Below are the code and all the weights of a small trained network. Each question names an input and a target symbol and asks about switching units off, where a switched-off unit gives its printed mean instead of its output.

import numpy as np


def w(rows, s, z=0):
    codes = np.array(rows[::2]) - 128.0
    scale = np.full(codes.shape[1], s)
    scale[-1] = z or s
    return codes * scale


def f(y):
    return np.maximum(y, 0)


def softmax(a):
    e = np.exp(a - a.max(-1, keepdims=True))
    return e / e.sum(-1, keepdims=True)


def log_softmax(a):
    a = a - a.max(-1, keepdims=True)
    return a - np.log(np.exp(a).sum(-1, keepdims=True))


def net(x, mask):
    ids = ['βγδεθλτφψω'.index(c) for c in x.split()]
    T = len(ids)
    res = E[ids] + P[:T]
    r = res
    for j in range(3):
        rows = slice(2 * j, 2 * j + 2)
        q, k, v = (r @ M[0][rows].T for M in (Q, K, V))
        z = softmax(np.where(np.tri(T) > 0, q @ k.T / 2**0.5, -1e9)) @ v
        o = O[0][rows]
        res = res + np.where(mask[j], z, o[:, -1]) @ o[:, :-1]
    y = f(res @ A[0][:, :-1].T + A[0][:, -1])
    res = res + np.where(mask[3:15], y, B[0][:, -1]) @ B[0][:, :-1]
    return log_softmax(res[-1] @ U[:, :-1].T + U[:, -1])


Q, K, V, O, A, B = {}, {}, {}, {}, {}, {}
E = w([
[139,87,151,129,149,116,137,98,71,69],'β',
[141,119,114,147,139,162,167,177,83,162],'γ',
[135,127,109,132,78,158,158,116,153,132],'δ',
[128,148,142,112,146,130,69,174,132,52],'ε',
[139,124,106,182,172,81,101,140,21,87],'θ',
[77,183,124,173,112,151,174,177,142,126],'λ',
[158,152,213,106,56,128,86,117,190,108],'τ',
[89,198,166,116,99,130,156,129,162,61],'φ',
[152,106,158,114,118,105,78,218,202,141],'ψ',
[130,102,126,84,247,4,89,112,127,58],'ω',
],0.017)
P = w([
[87,95,87,133,158,236,64,57,197,110],'0',
[128,95,179,106,72,159,102,241,84,63],'1',
[197,229,39,40,85,62,90,95,9,174],'2',
[30,118,156,160,213,166,133,103,168,222],'3',
[178,75,236,225,83,77,141,182,103,102],'4',
[201,238,171,144,243,177,199,54,226,82],'5',
[39,105,252,160,227,53,71,108,148,207],'6',
],0.011)
Q[0] = w([
[25,69,178,169,134,101,99,131,139,183],'head 1',
[121,132,68,76,33,117,98,92,67,134],'head 1',
[104,194,141,134,144,129,39,113,94,152],'head 2',
[169,120,125,163,172,195,144,115,160,96],'head 2',
[4,84,190,161,171,111,57,145,120,161],'head 3',
[123,125,178,212,209,190,108,133,158,105],'head 3',
],0.011)
K[0] = w([
[112,157,208,156,147,79,145,151,149,134],'head 1',
[88,102,119,145,132,195,73,117,129,122],'head 1',
[169,153,156,154,144,93,118,90,157,160],'head 2',
[152,168,114,11,106,122,114,123,71,166],'head 2',
[147,153,206,172,183,61,165,157,181,125],'head 3',
[165,176,126,104,87,47,161,163,118,138],'head 3',
],0.012)
V[0] = w([
[83,137,105,133,118,129,107,173,174,155],'head 1',
[102,74,70,171,109,130,126,128,77,193],'head 1',
[152,93,124,109,103,181,166,140,113,108],'head 2',
[140,119,134,151,173,141,124,247,105,91],'head 2',
[96,186,129,216,76,150,140,126,143,119],'head 3',
[61,176,123,157,124,114,131,98,87,88],'head 3',
],0.013)
O[0] = w([
[123,142,162,170,192,169,193,127,184,136,66],'head 1',
[177,6,119,102,162,149,150,133,124,159,15],'head 1',
[164,138,117,101,113,125,130,122,110,32,58],'head 2',
[114,92,83,178,222,179,34,141,128,91,184],'head 2',
[136,122,177,108,187,151,188,124,112,115,1],'head 3',
[86,170,159,39,182,141,76,187,69,103,180],'head 3',
],0.012,0.0061)
A[0] = w([
[127,48,152,187,105,202,140,115,153,86,69],'neuron 1',
[186,103,123,97,205,185,209,56,149,141,187],'neuron 2',
[207,56,162,89,113,53,243,159,148,169,5],'neuron 3',
[121,70,191,126,118,106,115,210,200,215,203],'neuron 4',
[155,145,237,169,94,149,41,55,59,109,97],'neuron 5',
[199,33,54,125,128,88,76,137,161,136,69],'neuron 6',
[105,14,103,76,145,141,114,150,79,167,42],'neuron 7',
[22,152,117,94,178,96,73,134,130,157,47],'neuron 8',
[172,172,74,69,114,83,112,229,86,98,145],'neuron 9',
[126,140,192,195,121,214,157,218,75,147,200],'neuron 10',
[109,153,76,134,89,114,85,23,156,253,68],'neuron 11',
[177,138,84,218,77,123,44,124,169,141,119],'neuron 12',
],0.0067,0.0027)
B[0] = w([
[47,165,150,41,147,159,41,128,70,162,149],'neuron 1',
[203,47,155,175,172,2,128,194,95,46,147],'neuron 2',
[154,149,31,84,99,175,200,95,160,108,139],'neuron 3',
[91,140,115,134,100,194,132,55,153,63,159],'neuron 4',
[137,134,85,133,141,159,159,158,191,154,223],'neuron 5',
[156,146,172,176,86,107,131,152,124,142,183],'neuron 6',
[196,158,137,150,114,136,157,101,193,218,180],'neuron 7',
[236,108,116,98,94,163,187,170,36,163,254],'neuron 8',
[78,74,136,192,142,173,157,69,137,115,227],'neuron 9',
[105,80,134,117,50,28,74,70,92,36,173],'neuron 10',
[81,84,98,149,169,25,141,195,194,175,205],'neuron 11',
[131,73,156,39,185,181,160,162,105,99,238],'neuron 12',
],0.0068,0.013)
U = w([
[88,114,116,99,7,106,16,85,122,14,196],'β',
[232,113,174,223,48,73,95,210,177,69,55],'γ',
[143,111,101,79,117,159,242,175,162,84,136],'δ',
[148,255,40,124,198,187,119,153,180,76,85],'ε',
[163,138,165,38,155,237,137,102,125,212,224],'θ',
[112,104,223,71,183,126,198,184,134,104,3],'λ',
[121,202,171,192,99,86,142,88,159,156,254],'τ',
[85,194,192,59,144,174,189,183,91,130,68],'φ',
[108,152,92,220,210,141,186,163,234,101,113],'ψ',
[73,130,74,53,135,105,183,243,168,140,99],'ω',
],0.0047,0.0032)

Each question gives the input, a string of symbols that net reads in full, and the target symbol t.
The units are the heads (2 rows each of Q, K, V and O) and the neurons (one row each of A and B). Each row of codes is followed by its name. A weight is (code - 128) times the scale printed after its matrix; where a second scale follows, it is the last column's (O, A, B and U).
mask holds one flag per unit, heads first, then neurons. A switched-off unit (its flag False) gives its mean, the last column of its rows in O or B, instead of its output. The means were averaged over made-up inputs and are rounded, as every weight is.
A unit's drop is (log p(t) with every unit on - log p(t) with that unit switched off) / (log p(t) with every unit on - log p(t) with every unit switched off).
The circuit of an input: a set's keep is (log p(t) with only the set's units on - log p(t) with every unit switched off) / (log p(t) with every unit on - log p(t) with every unit switched off). Starting from the 12 units with the biggest drops (on a tie, the unit counted first), units are removed one at a time, each time the one whose removal leaves the highest keep (on an exact tie, the one counted first), for as long as the keep stays at least 0.8.
units of the circuit, in order: the units of the circuit, biggest drop first
most important unit: the unit with the biggest drop
top k neurons: the k neurons with the biggest drops, biggest first
which heads matter: for each layer, one digit per head in row order, 1 if its drop is at least 0.15 and else 0, layers parted by /
input θ θ θ ψ, target ψ: units of the circuit, in order => [head 3; head 1]
input θ θ β ω ψ ω, target β: units of the circuit, in order => [head 1; head 3]
input δ γ τ, target δ: which heads matter => 111
input τ ε ε, target τ: units of the circuit, in order => [head 2; head 1; neuron 12]
input τ θ ω ω τ θ, target ω: which heads matter => 011
input θ γ ε, target θ: units of the circuit, in order => [head 1; head 3; neuron 7]
input δ δ θ, target δ: which heads matter => 111
input β λ τ θ ψ θ, target τ: units of the circuit, in order => [head 2; neuron 12]
input ψ ε ψ δ β, target β: top neuron => [neuron 1]
input β φ λ τ, target φ: units of the circuit, in order => [head 3; head 1]
input θ β τ τ λ τ τ, target τ: units of the circuit, in order => [head 1; head 2]
input δ θ ω ε δ δ, target ω: top 2 neurons => [neuron 11; neuron 9]
input ε γ ω, target ε: units of the circuit, in order => [head 1; head 2]
input τ ψ δ β δ β, target δ: units of the circuit, in order => [head 2; neuron 3; head 1]
input τ φ β δ, target φ: most important unit => head 3
input θ τ λ, target θ: units of the circuit, in order => [head 1; head 3; neuron 11]
input ω θ θ θ θ ω τ, target ω: top 2 neurons => [neuron 11; neuron 12]
input θ θ δ λ γ, target β: which heads matter => 000
input ω θ δ τ, target τ: top 2 neurons => [neuron 12; neuron 8]
input λ β β, target λ: top neuron => [neuron 2]
